Below are the code and all the weights of a small trained network. Each question names an input and a target symbol and asks about switching units off, where a switched-off unit gives its printed mean instead of its output.

import numpy as np


def w(rows, s, z=0):
    codes = np.array(rows[::2]) - 128.0
    scale = np.full(codes.shape[1], s)
    scale[-1] = z or s
    return codes * scale


def norm(h):
    return h / np.sqrt((h * h).mean(-1, keepdims=True) + 1e-5)


def softmax(a):
    e = np.exp(a - a.max(-1, keepdims=True))
    return e / e.sum(-1, keepdims=True)


def log_softmax(a):
    a = a - a.max(-1, keepdims=True)
    return a - np.log(np.exp(a).sum(-1, keepdims=True))


def net(x, mask):
    ids = ['γδεζηθλμξστφψω'.index(c) for c in x.split()]
    T = len(ids)
    res = E[ids] + P[:T]
    u = 0
    for l in range(2):
        r = norm(res)
        for j in range(3):
            rows = slice(2 * j, 2 * j + 2)
            q, k, v = (r @ M[l][rows].T for M in (Q, K, V))
            z = softmax(np.where(np.tri(T) > 0, q @ k.T / 2**0.5, -1e9)) @ v
            o = O[l][rows]
            res = res + np.where(mask[u + j], z, o[:, -1]) @ o[:, :-1]
        u += 3
    return log_softmax(norm(res)[-1] @ U[:, :-1].T + U[:, -1])


Q, K, V, O = {}, {}, {}, {}
E = w([
[111,89,158,190,103,114,182,140,160,63,178,152],'γ',
[99,86,85,128,96,197,78,134,115,119,121,137],'δ',
[11,129,48,105,107,103,95,93,91,96,150,143],'ε',
[119,148,101,93,134,151,97,144,103,118,72,109],'ζ',
[132,95,47,79,132,185,168,129,131,141,143,160],'η',
[127,171,83,133,133,178,131,110,159,129,80,217],'θ',
[124,70,128,123,96,134,123,115,116,152,175,159],'λ',
[139,106,210,130,149,176,175,80,221,175,100,238],'μ',
[127,163,128,209,64,76,134,179,117,49,76,109],'ξ',
[212,97,86,84,93,129,68,80,156,195,54,168],'σ',
[169,185,102,186,69,230,109,135,172,126,2,140],'τ',
[111,121,76,184,206,67,170,175,156,218,34,136],'φ',
[149,130,85,111,106,140,111,53,142,128,166,134],'ψ',
[135,146,158,175,135,170,131,197,67,88,142,142],'ω',
],0.022)
P = w([
[102,106,102,247,198,187,127,47,105,184,179,134],'0',
[100,128,56,191,81,162,155,65,46,217,75,168],'1',
[98,154,97,182,134,128,99,201,252,96,142,110],'2',
[167,132,106,163,126,148,181,99,51,121,113,133],'3',
[181,144,146,134,210,109,87,193,182,107,198,161],'4',
[162,136,138,97,107,131,198,126,62,63,130,138],'5',
[168,137,152,118,176,106,54,173,139,79,177,189],'6',
],0.012)
Q[0] = w([
[79,120,86,56,143,75,123,196,233,90,110,62],'0.h1',
[40,249,168,28,120,68,100,103,45,158,122,36],'0.h1',
[143,122,134,141,69,136,217,8,1,192,93,86],'0.h2',
[129,129,173,118,147,68,103,121,159,227,138,12],'0.h2',
[177,179,165,181,129,102,208,101,163,69,85,146],'0.h3',
[158,57,98,147,111,141,148,68,35,108,98,192],'0.h3',
],0.0076)
K[0] = w([
[163,116,47,137,78,102,147,165,84,179,118,152],'0.h1',
[80,115,89,254,172,118,157,126,186,227,109,123],'0.h1',
[117,162,109,190,174,129,46,160,204,192,208,93],'0.h2',
[52,79,76,248,114,146,176,101,139,202,89,77],'0.h2',
[82,103,115,161,227,105,136,213,137,234,87,97],'0.h3',
[186,188,141,87,211,141,107,216,139,121,214,109],'0.h3',
],0.0074)
V[0] = w([
[86,57,131,108,122,204,91,146,164,110,120,150],'0.h1',
[90,169,115,139,254,74,109,150,81,137,77,103],'0.h1',
[75,58,165,98,131,103,148,160,121,219,167,88],'0.h2',
[41,221,126,156,137,95,138,113,92,45,223,184],'0.h2',
[133,143,127,199,83,22,181,127,126,194,168,169],'0.h3',
[147,90,100,115,66,171,83,111,90,94,178,121],'0.h3',
],0.0086)
O[0] = w([
[71,138,201,122,172,68,101,116,105,103,149,147,254],'0.h1',
[121,6,139,89,121,167,144,161,172,123,120,114,63],'0.h1',
[178,113,159,158,174,95,150,135,103,51,91,167,21],'0.h2',
[100,104,119,176,144,165,202,111,169,103,181,123,162],'0.h2',
[182,140,58,172,120,97,114,135,141,87,159,165,94],'0.h3',
[182,111,172,100,198,137,100,106,134,96,104,130,188],'0.h3',
],0.013,0.0085)
Q[1] = w([
[139,104,194,131,87,123,90,111,146,94,205,97],'1.h1',
[153,117,101,122,48,163,25,161,68,17,153,57],'1.h1',
[201,120,119,116,134,96,163,148,167,127,119,38],'1.h2',
[167,62,136,144,111,165,250,51,1,184,93,82],'1.h2',
[27,130,103,45,60,83,143,100,13,76,127,115],'1.h3',
[134,137,141,249,189,214,185,110,64,125,101,132],'1.h3',
],0.0075)
K[1] = w([
[98,149,196,99,30,150,128,144,65,49,179,73],'1.h1',
[136,119,207,49,17,171,120,56,145,48,151,232],'1.h1',
[122,89,77,204,109,110,133,138,50,177,50,149],'1.h2',
[99,83,100,195,239,114,29,149,214,150,120,122],'1.h2',
[163,115,94,160,251,102,87,192,162,255,92,116],'1.h3',
[107,120,112,36,161,63,124,134,148,94,216,111],'1.h3',
],0.0076)
V[1] = w([
[110,190,185,181,143,68,139,135,164,119,89,49],'1.h1',
[134,131,145,130,2,159,47,46,68,45,206,59],'1.h1',
[102,97,81,203,107,171,68,176,4,80,116,55],'1.h2',
[109,119,239,231,30,119,74,207,173,102,118,92],'1.h2',
[73,105,60,166,191,169,85,215,122,118,96,204],'1.h3',
[31,90,28,126,166,5,87,127,89,151,149,118],'1.h3',
],0.0076)
O[1] = w([
[129,93,78,169,111,125,150,101,165,218,94,134,109],'1.h1',
[142,173,71,83,187,219,149,82,154,150,57,191,135],'1.h1',
[125,204,109,32,212,173,131,190,157,151,90,140,122],'1.h2',
[40,159,79,182,195,163,21,139,120,125,103,238,57],'1.h2',
[73,147,176,75,176,69,157,131,97,225,178,140,255],'1.h3',
[136,90,105,12,179,65,123,141,200,57,177,105,224],'1.h3',
],0.011,0.0059)
U = w([
[135,156,36,203,142,181,90,82,136,86,166,208,169],'γ',
[78,220,186,77,237,108,105,76,129,156,74,150,88],'δ',
[114,38,69,68,150,152,180,58,226,50,98,143,166],'ε',
[97,57,147,88,73,205,115,164,145,180,52,129,155],'ζ',
[194,178,181,94,111,122,177,87,68,125,150,44,62],'η',
[65,207,120,114,38,162,108,66,163,239,229,76,2],'θ',
[233,182,96,140,177,103,123,79,78,60,145,192,113],'λ',
[120,105,173,209,29,134,44,81,87,92,149,188,188],'μ',
[135,148,1,146,141,195,106,121,148,168,108,168,182],'ξ',
[203,161,92,64,42,131,42,110,84,136,93,164,159],'σ',
[118,221,65,168,107,180,72,100,108,237,81,111,90],'τ',
[127,68,56,188,214,53,129,121,130,228,77,66,145],'φ',
[205,200,69,139,120,201,107,12,140,114,142,48,126],'ψ',
[129,143,104,156,170,235,157,188,85,191,152,188,96],'ω',
],0.0061,0.0038)

Each question gives the input, a string of symbols that net reads in full, and the target symbol t.
The units are the heads (2 rows each of Q, K, V and O). Each row of codes is followed by its name. A weight is (code - 128) times the scale printed after its matrix; where a second scale follows, it is the last column's (O and U).
mask holds one flag per head, layer by layer. A switched-off head (its flag False) gives its mean, the last column of its rows in O, instead of its output. The means were averaged over made-up inputs and are rounded, as every weight is.
A unit's drop is (log p(t) with every unit on - log p(t) with that unit switched off) / (log p(t) with every unit on - log p(t) with every unit switched off).
The circuit of an input: a set's keep is (log p(t) with only the set's units on - log p(t) with every unit switched off) / (log p(t) with every unit on - log p(t) with every unit switched off). Starting from all 6 units, units are removed one at a time, each time the one whose removal leaves the highest keep (on an exact tie, the one counted first), for as long as the keep stays at least 0.8.
units of the circuit, in order: the units of the circuit, biggest drop first
unit that matters most: the unit with the biggest drop
heads that matter: for each layer, one digit per head in row order, 1 if its drop is at least 0.15 and else 0, layers parted by /
input δ ζ δ ξ, target δ: heads that matter -> 000 / 010
input η δ σ γ θ θ ε, target θ: unit that matters most -> 0.h2
input δ ξ δ ε, target δ: units of the circuit, in order -> (0.h3; 1.h2)
input θ δ δ ψ ε ε, target ε: heads that matter -> 010 / 000
input δ δ δ ε μ, target ε: units of the circuit, in order -> (1.h3; 0.h1)
input λ δ μ ε λ θ, target λ: units of the circuit, in order -> (0.h2; 0.h3)
input σ δ σ ξ, target σ: heads that matter -> 010 / 000
input θ λ ψ, target λ: units of the circuit, in order -> (0.h2; 0.h3)
input θ δ η δ, target η: heads that matter -> 001 / 010
input μ δ δ μ θ, target μ: heads that matter -> 000 / 010
input δ λ ε, target λ: heads that matter -> 011 / 000
input λ τ θ δ δ ε δ, target ε: units of the circuit, in order -> (0.h2; 1.h3)
input δ θ ζ δ δ η δ, target η: heads that matter -> 000 / 010
input θ δ δ δ δ δ, target δ: unit that matters most -> 0.h1
input δ δ γ, target δ: units of the circuit, in order -> (0.h2; 1.h2)
input δ δ η ε θ σ, target θ: heads that matter -> 011 / 000
input δ δ φ δ θ, target θ: units of the circuit, in order -> (0.h3; 0.h2)
input ω λ λ ω σ μ λ, target μ: heads that matter -> 000 / 011
input δ γ γ θ θ λ, target θ: heads that matter -> 010 / 000
input θ η η, target η: unit that matters most -> 1.h2
input μ τ δ λ λ τ, target λ: heads that matter -> 010 / 000
input ξ θ ε τ, target ε: heads that matter -> 010 / 001
input μ ε δ, target ε: units of the circuit, in order -> (0.h2; 0.h1)
input ε θ μ, target θ: units of the circuit, in order -> (0.h2; 1.h2)
